What each symbol does to the nodes:
y: giti->faba, faba->furu, lada->laru, suze->rize, temu->babu, gori->dono, fonu->gori, pedu->temu, laru->mita, pigu->nede, gupi->bolo, rize->nimi, vesi->nema, dono->vesi, babu->dusi, beti->guka, gake->nite, mobu->beti, kotu->fonu, take->kotu, pivu->dede, nimi->roni, koza->kora, fuso->gaba, gaba->dufu, guka->gupi, mita->kuzu, kila->lini, bodu->lada, kora->gisa, lini->pedu, furu->koza, nede->suze, kobu->mobu, kezi->pivu, dusi->kobu, nema->gake, bolo->pigu, kibu->vupi, kuzu->mubo, mubo->biko, rogo->mima, dede->kila, nite->fuso, gisa->take, dufu->bodu, biko->giti, mima->kibu, vupi->kezi, roni->rogo
d: giti->pigu, faba->bolo, lada->rogo, suze->mubo, temu->gori, gori->temu, fonu->babu, pedu->dono, laru->roni, pigu->giti, gupi->furu, rize->kuzu, vesi->lini, dono->pedu, babu->fonu, beti->kora, gake->dede, mobu->gisa, kotu->dusi, take->kobu, pivu->nite, nimi->mita, koza->guka, fuso->kezi, gaba->vupi, guka->koza, mita->nimi, kila->nema, bodu->mima, kora->beti, lini->vesi, furu->gupi, nede->biko, kobu->take, kezi->fuso, dusi->kotu, nema->kila, bolo->faba, kibu->dufu, kuzu->rize, mubo->suze, rogo->lada, dede->gake, nite->pivu, gisa->mobu, dufu->kibu, biko->nede, mima->bodu, vupi->gaba, roni->laru

In the rows, 450 stands for zero.

The rows follow the links: the fewer symbols apart two nodes are, the more alike their rows tend to be.

Each row is also shifted at random along 2 hidden directions that mean nothing.

Known rows, each with its node:
[ 497,  486,  424,  477,  401,  457,  420,  359,  493,  341,  461,  381,  557,  496,  462,  460,  462,  452,  485,  440,  469,  343,  483,  463,  337,  453,  457,  488,  327,  438,  472,  481,  490,  450,  411,  491,  414,  399,  477,  388,  574]: kuzu
[ 664,  357,  473,  421,  502,  486,  400,  492,  451,  473,  434,  404,  457,  438,  497,  557,  403,  451,  520,  553,  382,  566,  417,  427,  528,  434,  401,  478,  516,  464,  388,  429,  390,  498,  395,  390,  576,  423,  495,  445,  518]: faba
[ 508,  446,  354,  413,  393,  403,  496,  475,  492,  472,  458,  475,  524,  390,  457,  425,  521,  462,  397,  462,  529,  320,  415,  491,  393,  413,  492,  516,  318,  423,  483,  480,  402,  442,  453,  530,  350,  393,  413,  439,  464]: dono
[ 402,  448,  411,  439,  421,  461,  456,  383,  521,  434,  482,  464,  473,  358,  454,  442,  482,  531,  335,  522,  442,  461,  468,  516,  413,  431,  409,  427,  434,  455,  523,  445,  509,  562,  428,  438,  362,  492,  459,  330,  335]: temu
[ 210,  334,  427,  396,  473,  468,  461,  434,  581,  506,  541,  433,  422,  365,  486,  392,  483,  493,  307,  443,  439,  495,  472,  497,  499,  408,  474,  457,  438,  471,  506,  370,  447,  483,  401,  430,  419,  402,  384,  386,  377]: nite
[ 656,  562,  494,  547,  480,  494,  454,  304,  506,  355,  411,  335,  443,  467,  429,  414,  436,  446,  459,  390,  473,  392,  533,  549,  413,  455,  493,  401,  423,  455,  551,  440,  620,  488,  473,  564,  381,  494,  432,  473,  432]: lada
[ 554,  559,  537,  549,  495,  510,  421,  407,  388,  452,  424,  415,  387,  487,  430,  418,  408,  441,  506,  405,  421,  487,  505,  453,  462,  487,  392,  374,  511,  470,  487,  444,  567,  509,  489,  515,  458,  545,  436,  475,  391]: bodu
[ 438,  342,  376,  377,  433,  457,  448,  498,  498,  557,  523,  491,  486,  366,  505,  456,  489,  475,  411,  490,  461,  418,  428,  455,  471,  407,  425,  511,  380,  453,  453,  446,  362,  528,  410,  498,  416,  415,  398,  386,  441]: nema
[ 291,  462,  522,  482,  489,  486,  428,  398,  461,  422,  523,  386,  467,  547,  446,  395,  421,  396,  511,  327,  454,  399,  521,  435,  443,  479,  488,  474,  408,  478,  466,  431,  494,  398,  428,  462,  492,  368,  418,  501,  556]: guka
[ 466,  440,  436,  457,  465,  420,  529,  511,  467,  527,  440,  442,  426,  444,  441,  380,  480,  392,  466,  358,  502,  385,  450,  446,  521,  422,  545,  495,  398,  441,  482,  440,  408,  392,  496,  537,  418,  383,  372,  559,  489]: kezi
[ 259,  546,  435,  492,  385,  442,  402,  376,  432,  339,  485,  435,  527,  514,  439,  403,  458,  446,  483,  387,  460,  345,  486,  434,  324,  502,  437,  464,  365,  454,  463,  519,  521,  410,  436,  457,  422,  438,  479,  407,  519]: mita
[ 571,  574,  496,  550,  449,  489,  395,  400,  387,  392,  420,  419,  472,  518,  438,  425,  427,  432,  539,  391,  428,  400,  517,  428,  386,  482,  411,  423,  404,  444,  469,  508,  549,  482,  470,  528,  439,  495,  473,  445,  488]: laru
[ 399,  384,  434,  413,  446,  477,  359,  505,  390,  452,  480,  499,  543,  497,  504,  531,  436,  443,  559,  495,  381,  451,  404,  351,  409,  475,  338,  511,  438,  456,  345,  494,  355,  463,  375,  396,  550,  403,  517,  395,  583]: biko
[ 808,  380,  447,  409,  517,  522,  424,  563,  445,  644,  471,  462,  450,  357,  542,  519,  442,  468,  517,  547,  415,  499,  415,  436,  561,  391,  339,  462,  451,  469,  433,  443,  403,  629,  426,  586,  491,  480,  415,  412,  447]: gake
[ 148,  474,  394,  469,  388,  401,  407,  528,  381,  392,  393,  514,  473,  477,  409,  497,  438,  465,  478,  537,  382,  538,  344,  302,  399,  509,  357,  447,  523,  426,  335,  508,  354,  421,  438,  274,  545,  463,  501,  356,  464]: suze

Start here and follow the symbols in turn, left to right. Where do you end up?
Answers are names.
[ 467,  473,  406,  550,  442,  448,  453,  384,  572,  335,  351,  302,  504,  446,  413,  465,  419,  420,  459,  470,  445,  443,  406,  411,  416,  424,  505,  504,  418,  453,  473,  412,  460,  446,  442,  443,  486,  390,  402,  386,  586]
d y y d: gupi
[ 425,  459,  532,  480,  519,  512,  443,  466,  418,  551,  473,  472,  359,  442,  455,  429,  420,  463,  448,  436,  389,  561,  491,  427,  547,  450,  374,  385,  533,  480,  455,  408,  491,  526,  466,  471,  491,  528,  422,  453,  353]
y d y: vupi
[ 351,  396,  522,  400,  498,  484,  440,  260,  561,  349,  584,  356,  460,  480,  454,  388,  477,  468,  351,  343,  491,  377,  587,  598,  410,  442,  557,  432,  409,  472,  571,  394,  586,  387,  403,  450,  367,  388,  444,  471,  464]
y y d d: guka
[ 667,  392,  494,  440,  527,  465,  466,  451,  482,  423,  364,  373,  391,  435,  425,  516,  401,  436,  447,  522,  428,  575,  415,  491,  538,  436,  503,  411,  576,  452,  448,  388,  449,  419,  449,  411,  521,  453,  464,  500,  435]
y y d: mobu
[ 498,  548,  473,  483,  426,  404,  486,  504,  334,  440,  359,  506,  375,  496,  389,  448,  456,  409,  483,  432,  478,  464,  429,  440,  467,  459,  496,  409,  530,  428,  421,  492,  446,  360,  553,  434,  454,  507,  463,  568,  393]
y y d: babu
[ 304,  479,  478,  512,  481,  471,  434,  425,  455,  419,  453,  383,  473,  519,  432,  403,  423,  397,  515,  341,  429,  424,  481,  376,  444,  473,  463,  482,  416,  481,  440,  432,  452,  410,  430,  456,  513,  388,  397,  479,  586]
d y: koza
[ 400,  381,  337,  381,  387,  407,  498,  442,  573,  462,  510,  470,  530,  360,  492,  425,  520,  480,  352,  449,  515,  337,  435,  513,  413,  427,  523,  530,  308,  453,  495,  438,  400,  458,  409,  508,  348,  366,  406,  388,  464]
y d d: nema
[ 679,  446,  460,  427,  463,  491,  440,  343,  508,  440,  484,  425,  446,  368,  505,  468,  456,  527,  385,  529,  450,  462,  497,  589,  434,  420,  416,  388,  433,  458,  541,  433,  561,  578,  419,  501,  354,  518,  472,  375,  336]
d y d: temu
[ 631,  491,  478,  478,  468,  407,  522,  401,  499,  389,  348,  382,  377,  453,  384,  469,  448,  427,  394,  461,  498,  487,  439,  540,  489,  438,  573,  422,  534,  439,  500,  408,  498,  363,  512,  435,  426,  477,  458,  550,  388]
d d d: mobu
[ 498,  365,  437,  394,  471,  467,  395,  491,  455,  454,  469,  432,  510,  458,  506,  547,  415,  451,  502,  517,  387,  497,  400,  397,  464,  455,  397,  496,  461,  467,  381,  449,  370,  470,  361,  375,  572,  394,  490,  407,  550]
y d: bolo
[ 358,  424,  480,  355,  423,  405,  429,  540,  294,  458,  478,  598,  417,  498,  449,  531,  447,  486,  461,  519,  407,  531,  421,  415,  441,  514,  382,  402,  559,  435,  348,  508,  374,  376,  461,  278,  505,  515,  588,  495,  380]
d d: roni
[ 726,  416,  518,  356,  492,  459,  458,  515,  329,  528,  474,  509,  399,  500,  469,  500,  427,  427,  513,  460,  469,  459,  458,  513,  509,  446,  470,  409,  515,  432,  408,  491,  415,  405,  476,  463,  476,  474,  520,  597,  415]
y d d: kibu
[ 505,  477,  434,  552,  475,  466,  446,  406,  549,  373,  382,  311,  503,  481,  432,  450,  404,  402,  510,  405,  454,  420,  437,  414,  439,  422,  498,  496,  407,  472,  466,  405,  466,  449,  439,  494,  491,  360,  389,  433,  604]
d d: bolo
[ 346,  409,  487,  366,  459,  418,  480,  512,  357,  498,  522,  536,  391,  514,  431,  418,  463,  422,  447,  377,  495,  400,  477,  482,  484,  470,  541,  465,  466,  432,  435,  470,  411,  294,  483,  414,  441,  415,  472,  585,  432]
d y: bodu
